Below are the code and all the weights of a small trained network. Each question names an input and a class and asks about switching units off, where a switched-off unit gives its printed mean instead of its output.

import numpy as np


def w(rows, s, z=0):
    codes = np.array(rows[::2]) - 128.0
    scale = np.full(codes.shape[1], s)
    scale[-1] = z or s
    return codes * scale


def norm(h):
    return h / np.sqrt((h * h).mean(-1, keepdims=True) + 1e-5)


def f(y):
    return y / 2 * (1 + np.tanh(0.7978845608 * (y + 0.044715 * y**3)))


def log_softmax(a):
    a = a - a.max(-1, keepdims=True)
    return a - np.log(np.exp(a).sum(-1, keepdims=True))


def net(x, mask):
    res = np.array(x, float).reshape(1, 4) / 4 @ E
    u = 0
    for l in range(2):
        y = f(norm(res) @ A[l][:, :-1].T + A[l][:, -1])
        res = res + np.where(mask[u : u + 4], y, B[l][:, -1]) @ B[l][:, :-1]
        u += 4
    return log_softmax(norm(res)[-1] @ U[:, :-1].T + U[:, -1])


A, B = {}, {}
E = w([
[206,216,115,75,156,180,136,141,114,135],'x0',
[151,25,165,117,249,114,186,254,75,146],'x1',
[110,135,170,224,158,156,155,104,135,137],'x2',
[211,90,5,198,192,110,113,164,219,47],'x3',
],0.0067)
A[0] = w([
[158,188,109,113,197,180,111,106,96,142,62],'L0N0',
[153,139,174,204,155,192,112,113,120,124,2],'L0N1',
[122,179,170,198,166,155,171,121,170,141,89],'L0N2',
[155,128,91,2,146,58,110,113,164,141,29],'L0N3',
],0.01,0.0042)
B[0] = w([
[117,81,63,255,48,135,139,138,84,197,240],'L0N0',
[81,67,71,91,54,86,113,143,186,101,171],'L0N1',
[67,91,112,4,79,86,163,137,127,42,245],'L0N2',
[36,81,103,89,65,85,167,131,151,97,251],'L0N3',
],0.012,0.0026)
A[1] = w([
[74,255,84,151,125,133,58,65,214,96,84],'L1N0',
[173,92,32,213,122,89,62,101,163,136,1],'L1N1',
[201,134,72,114,159,108,169,105,217,54,115],'L1N2',
[103,53,169,200,99,80,69,104,155,119,55],'L1N3',
],0.0078,0.003)
B[1] = w([
[195,66,101,100,254,198,144,166,121,111,253],'L1N0',
[129,115,183,143,80,82,174,114,120,185,227],'L1N1',
[97,204,209,93,151,112,102,45,108,126,227],'L1N2',
[154,141,69,157,25,113,96,172,122,201,189],'L1N3',
],0.013,0.0048)
U = w([
[62,108,83,46,105,112,159,129,179,51,103],'0',
[171,83,106,112,246,186,120,170,107,133,254],'1',
[146,206,211,100,135,110,138,52,91,163,151],'2',
[165,129,32,181,83,134,135,140,104,216,65],'3',
[141,133,108,138,111,134,113,131,95,67,101],'4',
],0.013,0.0032)

Each question gives the input, the list of numbers given to net, and the class t.
The units are the neurons (one row each of A and B). Each row of codes is followed by its name. A weight is (code - 128) times the scale printed after its matrix; where a second scale follows, it is the last column's (A, B and U).
mask holds one flag per neuron, layer by layer. A switched-off neuron (its flag False) gives its mean, the last column of its row in B, instead of its output. The means were averaged over made-up inputs and are rounded, as every weight is.
A unit's drop is (log p(t) with every unit on - log p(t) with that unit switched off) / (log p(t) with every unit on - log p(t) with every unit switched off).
The circuit of an input: a set's keep is (log p(t) with only the set's units on - log p(t) with every unit switched off) / (log p(t) with every unit on - log p(t) with every unit switched off). Starting from all 8 units, units are removed one at a time, each time the one whose removal leaves the highest keep (on an exact tie, the one counted first), for as long as the keep stays at least 0.8.
units of the circuit, in order: the units of the circuit, biggest drop first
unit that matters most: the unit with the biggest drop
k most important neurons: the k neurons with the biggest drops, biggest first
k most important neurons of layer l: the k neurons of layer l with the biggest drops, biggest first
input [3,3,-6,-1], class 0: units of the circuit, in order -> (L0N3)
input [-7,-5,-1,3], class 3: 2 most important neurons -> (L1N3 L1N1)
input [-7,5,0,3], class 3: 2 most important neurons -> (L1N3 L1N0)
input [-5,-1,-7,8], class 2: units of the circuit, in order -> (L1N2 L1N1)
input [-7,-8,-6,2], class 1: units of the circuit, in order -> (L1N0 L0N2)
input [6,4,0,-4], class 3: 3 most important neurons -> (L0N0 L1N0 L1N2)
input [3,6,2,8], class 2: 3 most important neurons of layer 1 -> (L1N2 L1N0 L1N1)
input [-7,8,8,0], class 0: 2 most important neurons -> (L0N2 L1N0)
input [-8,-6,-5,3], class 3: 2 most important neurons of layer 1 -> (L1N3 L1N1)
input [-8,4,-7,-1], class 3: 3 most important neurons -> (L1N3 L0N2 L1N2)
input [-6,-5,-3,0], class 3: 4 most important neurons -> (L1N3 L0N2 L1N1 L1N2)
input [1,-4,-6,7], class 2: 2 most important neurons -> (L1N2 L0N2)
input [4,-8,-8,-7], class 0: units of the circuit, in order -> (L0N3 L1N2)
input [-6,-8,1,1], class 1: units of the circuit, in order -> (L1N0)
input [-7,2,8,-4], class 0: 2 most important neurons -> (L0N2 L0N0)
input [-8,8,8,7], class 0: 3 most important neurons of layer 0 -> (L0N0 L0N2 L0N1)
input [-7,0,5,7], class 2: 2 most important neurons -> (L1N2 L0N0)
input [7,-5,0,-2], class 3: 2 most important neurons -> (L0N0 L1N2)
input [-2,-7,6,4], class 1: 2 most important neurons -> (L1N0 L0N3)
input [-4,2,0,-1], class 3: unit that matters most -> L1N3
input [8,0,6,8], class 2: 2 most important neurons of layer 0 -> (L0N2 L0N3)
